Below is a small trained network, with its code and all its weights. Each question gives an input and a class and asks what happens when units are switched off, that is, made to give their printed mean instead of their output.

import numpy as np


def w(rows, s, z=0):
    codes = np.array(rows[::2]) - 128.0
    scale = np.full(codes.shape[1], s)
    scale[-1] = z or s
    return codes * scale


def norm(h):
    return h / np.sqrt((h * h).mean(-1, keepdims=True) + 1e-5)


def f(y):
    return y / 2 * (1 + np.tanh(0.7978845608 * (y + 0.044715 * y**3)))


def log_softmax(a):
    a = a - a.max(-1, keepdims=True)
    return a - np.log(np.exp(a).sum(-1, keepdims=True))


def net(x, mask):
    res = np.array(x, float).reshape(1, 3) / 4 @ E
    u = 0
    for l in range(3):
        y = f(norm(res) @ A[l][:, :-1].T + A[l][:, -1])
        res = res + np.where(mask[u : u + 9], y, B[l][:, -1]) @ B[l][:, :-1]
        u += 9
    return log_softmax(norm(res)[-1] @ U[:, :-1].T + U[:, -1])


A, B = {}, {}
E = w([
[103,64,110,201,36,125],'x0',
[219,67,136,227,143,44],'x1',
[180,104,176,37,122,254],'x2',
],0.0078)
A[0] = w([
[5,188,57,99,119,96,245],'L0N1',
[76,96,112,151,34,115,90],'L0N2',
[88,109,141,183,37,151,1],'L0N3',
[132,193,191,110,106,140,107],'L0N4',
[174,79,180,168,125,145,166],'L0N5',
[117,156,59,142,60,108,112],'L0N6',
[86,214,140,150,155,49,230],'L0N7',
[86,60,103,167,97,189,100],'L0N8',
[95,169,86,112,73,135,82],'L0N9',
],0.011,0.0018)
B[0] = w([
[134,67,128,254,200,96,254],'L0N1',
[69,109,28,102,171,73,187],'L0N2',
[127,81,79,81,224,46,176],'L0N3',
[186,180,59,132,93,99,157],'L0N4',
[176,97,159,154,134,184,183],'L0N5',
[144,36,144,33,184,113,165],'L0N6',
[45,46,155,82,158,95,234],'L0N7',
[103,38,101,115,72,73,169],'L0N8',
[129,99,98,162,105,134,158],'L0N9',
],0.0085,0.0079)
A[1] = w([
[28,170,38,105,85,132,94],'L1N1',
[157,93,183,60,116,148,103],'L1N2',
[75,195,80,141,254,114,170],'L1N3',
[57,103,138,176,220,84,250],'L1N4',
[154,158,177,100,134,116,149],'L1N5',
[108,176,66,159,171,190,96],'L1N6',
[126,137,81,173,126,118,138],'L1N7',
[229,73,93,125,105,158,15],'L1N8',
[108,159,147,13,167,146,178],'L1N9',
],0.0092,0.0011)
B[1] = w([
[120,131,112,158,206,130,136],'L1N1',
[170,118,138,156,94,109,147],'L1N2',
[164,58,128,117,84,27,196],'L1N3',
[57,1,132,103,106,134,250],'L1N4',
[99,157,97,162,11,111,133],'L1N5',
[84,155,96,59,144,103,138],'L1N6',
[91,149,208,33,142,154,138],'L1N7',
[135,106,194,147,137,140,160],'L1N8',
[90,178,174,153,151,27,158],'L1N9',
],0.0077,0.011)
A[2] = w([
[153,57,95,56,62,150,23],'L2N1',
[79,100,168,100,144,159,93],'L2N2',
[116,187,97,111,127,244,147],'L2N3',
[87,170,84,141,131,133,106],'L2N4',
[116,64,87,85,83,85,252],'L2N5',
[122,95,49,90,172,165,166],'L2N6',
[166,107,150,63,102,151,68],'L2N7',
[100,90,92,184,171,107,155],'L2N8',
[177,94,135,140,153,118,129],'L2N9',
],0.011,0.0021)
B[2] = w([
[149,160,216,111,183,57,159],'L2N1',
[137,117,108,149,89,158,153],'L2N2',
[62,87,2,146,78,80,144],'L2N3',
[203,104,170,98,140,195,123],'L2N4',
[32,210,146,68,113,95,254],'L2N5',
[114,177,168,64,74,20,167],'L2N6',
[132,116,112,185,169,57,137],'L2N7',
[71,56,132,108,159,181,224],'L2N8',
[116,108,131,129,137,177,167],'L2N9',
],0.0082,0.01)
U = w([
[66,57,145,124,152,98,217],'0',
[125,196,73,140,95,190,3],'1',
[148,249,168,77,125,89,76],'2',
[244,141,197,218,119,212,136],'3',
],0.013,0.0042)

Each question gives the input, the list of numbers given to net, and the class t.
The units are the neurons (one row each of A and B). Each row of codes is followed by its name. A weight is (code - 128) times the scale printed after its matrix; where a second scale follows, it is the last column's (A, B and U).
mask holds one flag per neuron, layer by layer. A switched-off neuron (its flag False) gives its mean, the last column of its row in B, instead of its output. The means were averaged over made-up inputs and are rounded, as every weight is.
A unit's drop is (log p(t) with every unit on - log p(t) with that unit switched off) / (log p(t) with every unit on - log p(t) with every unit switched off).
unit that matters most: the unit with the biggest drop
k most important neurons: the k neurons with the biggest drops, biggest first
k most important neurons of layer l: the k neurons of layer l with the biggest drops, biggest first
drop of u: that unit's drop, to one decimal
input [4,6,5], class 3: 2 most important neurons of layer 0 -> L0N5, L0N7
input [-6,0,7], class 2: unit that matters most -> L0N1
input [-2,-4,5], class 1: 3 most important neurons -> L0N7, L0N3, L1N3
input [4,8,3], class 3: 2 most important neurons of layer 0 -> L0N5, L0N7
input [0,-2,3], class 1: 2 most important neurons of layer 1 -> L1N3, L1N4
input [-1,-4,3], class 1: 3 most important neurons -> L0N3, L0N7, L0N2
input [5,7,5], class 3: 2 most important neurons of layer 0 -> L0N5, L0N7
input [-3,-6,6], class 1: 4 most important neurons of layer 0 -> L0N3, L0N7, L0N2, L0N6
input [-3,-1,7], class 2: 2 most important neurons -> L0N1, L1N9
input [0,-5,7], class 1: 3 most important neurons -> L1N3, L1N4, L2N3
input [-5,2,6], class 3: 2 most important neurons of layer 2 -> L2N5, L2N6
input [6,-4,5], class 2: 3 most important neurons of layer 2 -> L2N6, L2N5, L2N1
input [3,4,4], class 3: 3 most important neurons of layer 0 -> L0N5, L0N7, L0N1
input [-3,-8,8], class 1: unit that matters most -> L2N3
input [-1,-6,7], class 1: drop of L0N7 -> 0.1
input [-2,-1,5], class 2: drop of L0N1 -> 0.8
input [-6,-6,7], class 2: drop of L1N9 -> 0.2
